Below are the code and all the weights of a small trained network. Each question names an input and a class and asks about switching units off, where a switched-off unit gives its printed mean instead of its output.

import numpy as np


def w(rows, s, z=0):
    codes = np.array(rows[::2]) - 128.0
    scale = np.full(codes.shape[1], s)
    scale[-1] = z or s
    return codes * scale


def norm(h):
    return h / np.sqrt((h * h).mean(-1, keepdims=True) + 1e-5)


def f(y):
    return np.maximum(y, 0)


def log_softmax(a):
    a = a - a.max(-1, keepdims=True)
    return a - np.log(np.exp(a).sum(-1, keepdims=True))


def net(x, mask):
    res = np.array(x, float).reshape(1, 5) / 4 @ E
    u = 0
    for l in range(3):
        y = f(norm(res) @ A[l][:, :-1].T + A[l][:, -1])
        res = res + np.where(mask[u : u + 4], y, B[l][:, -1]) @ B[l][:, :-1]
        u += 4
    return log_softmax(norm(res)[-1] @ U[:, :-1].T + U[:, -1])


A, B = {}, {}
E = w([
[106,144,147,135,157,102,98,126,118,106,117,124],'x0',
[143,106,127,118,133,144,86,108,126,127,143,122],'x1',
[178,171,132,76,66,45,44,177,189,91,215,89],'x2',
[175,113,125,235,105,100,173,30,104,124,37,3],'x3',
[237,29,157,104,146,83,113,202,211,100,3,147],'x4',
],0.0022)
A[0] = w([
[149,88,143,134,144,150,122,185,187,96,55,117,189],'L0N0',
[4,134,64,198,158,216,142,86,29,167,144,183,210],'L0N1',
[232,145,130,150,85,48,79,195,164,75,126,150,6],'L0N2',
[184,136,147,104,114,135,101,143,156,113,103,144,70],'L0N3',
],0.0029,0.0013)
B[0] = w([
[101,104,139,115,175,192,177,101,34,94,135,110,196],'L0N0',
[111,84,164,54,111,87,94,185,213,160,117,89,253],'L0N1',
[4,127,161,89,103,148,138,98,199,236,151,118,185],'L0N2',
[92,160,101,121,120,114,181,168,126,197,108,108,154],'L0N3',
],0.0037,0.0045)
A[1] = w([
[145,83,118,145,161,167,153,176,61,103,119,216,7],'L1N0',
[136,100,114,109,84,113,171,133,145,172,163,152,108],'L1N1',
[92,120,83,215,75,82,113,75,131,147,108,48,56],'L1N2',
[218,252,89,220,76,55,151,27,121,85,215,88,87],'L1N3',
],0.0032,0.0017)
B[1] = w([
[119,112,151,125,43,153,54,136,43,70,91,146,162],'L1N0',
[95,127,138,157,169,79,75,99,108,127,151,159,180],'L1N1',
[73,32,143,110,84,138,94,170,82,149,95,129,252],'L1N2',
[110,130,165,2,212,143,176,176,197,160,175,189,210],'L1N3',
],0.0045,0.0029)
A[2] = w([
[202,105,127,219,194,142,195,57,97,114,72,99,105],'L2N0',
[154,121,139,111,166,162,131,156,51,96,99,213,3],'L2N1',
[150,142,140,167,68,102,147,75,170,162,92,11,29],'L2N2',
[142,254,90,135,116,114,106,122,122,108,207,138,98],'L2N3',
],0.0051,0.0014)
B[2] = w([
[226,213,91,147,139,82,66,133,205,74,214,173,255],'L2N0',
[90,89,135,182,84,118,164,73,59,137,76,76,209],'L2N1',
[95,94,112,180,85,216,173,99,1,115,72,93,255],'L2N2',
[230,132,86,230,154,125,160,85,132,63,55,134,186],'L2N3',
],0.0056,0.0027)
U = w([
[51,142,143,2,156,115,127,194,222,188,204,146,241],'0',
[95,66,143,140,80,172,149,112,3,132,28,49,6],'1',
[249,192,65,188,152,99,100,103,187,49,134,153,156],'2',
],0.0059,0.00015)

Each question gives the input, the list of numbers given to net, and the class t.
The units are the neurons (one row each of A and B). Each row of codes is followed by its name. A weight is (code - 128) times the scale printed after its matrix; where a second scale follows, it is the last column's (A, B and U).
mask holds one flag per neuron, layer by layer. A switched-off neuron (its flag False) gives its mean, the last column of its row in B, instead of its output. The means were averaged over made-up inputs and are rounded, as every weight is.
A unit's drop is (log p(t) with every unit on - log p(t) with that unit switched off) / (log p(t) with every unit on - log p(t) with every unit switched off).
The circuit of an input: a set's keep is (log p(t) with only the set's units on - log p(t) with every unit switched off) / (log p(t) with every unit on - log p(t) with every unit switched off). Starting from all 12 units, units are removed one at a time, each time the one whose removal leaves the highest keep (on an exact tie, the one counted first), for as long as the keep stays at least 0.8.
units of the circuit, in order: the units of the circuit, biggest drop first
k most important neurons: the k neurons with the biggest drops, biggest first
k most important neurons of layer l: the k neurons of layer l with the biggest drops, biggest first
drop when u is switched off: that unit's drop, to one decimal
input [8,5,5,-5,0], class 2: units of the circuit, in order : (L2N3; L0N1)
input [8,8,-8,-8,7], class 1: units of the circuit, in order : (L2N1)
input [-2,1,2,1,-7], class 0: 3 most important neurons : (L2N2; L0N2; L2N0)
input [-5,7,-6,0,-8], class 0: units of the circuit, in order : (L0N1; L2N2)
input [5,5,3,-1,-1], class 2: units of the circuit, in order : (L1N2; L0N1)
input [-8,8,-1,-5,6], class 1: units of the circuit, in order : (L0N1; L2N1)
input [1,8,0,-7,8], class 1: 2 most important neurons : (L0N1; L0N0)
input [-5,0,7,1,5], class 1: 2 most important neurons of layer 2 : (L2N2; L2N0)
input [-7,1,-7,-8,1], class 1: 2 most important neurons : (L2N1; L0N2)
input [3,-8,-7,7,1], class 2: 2 most important neurons of layer 2 : (L2N0; L2N1)
input [4,6,-1,-6,1], class 1: 3 most important neurons : (L0N1; L2N1; L0N2)
input [6,-4,-6,0,-6], class 0: 3 most important neurons : (L0N1; L2N2; L2N1)
input [-4,7,2,-8,-7], class 2: units of the circuit, in order : (L2N3; L1N2)
input [0,2,-2,-4,1], class 1: units of the circuit, in order : (L0N2; L2N1)
input [-1,-4,-7,-2,-5], class 0: units of the circuit, in order : (L0N1)
input [5,-3,-7,-4,-1], class 0: 2 most important neurons : (L0N1; L2N2)
input [1,-8,5,-3,-1], class 2: 2 most important neurons : (L2N3; L0N1)
input [8,-5,-8,-8,2], class 1: 4 most important neurons : (L2N1; L0N2; L1N0; L1N3)
input [1,8,2,-7,-4], class 2: 2 most important neurons : (L2N3; L1N2)
input [-4,-1,4,-4,-7], class 2: most important neuron : (L2N3)
input [5,7,7,-8,-4], class 2: drop when L1N1 is switched off : 0.0
input [-1,4,5,0,-5], class 2: drop when L0N1 is switched off : -0.2
input [8,-8,7,8,-5], class 0: drop when L1N3 is switched off : 2.1
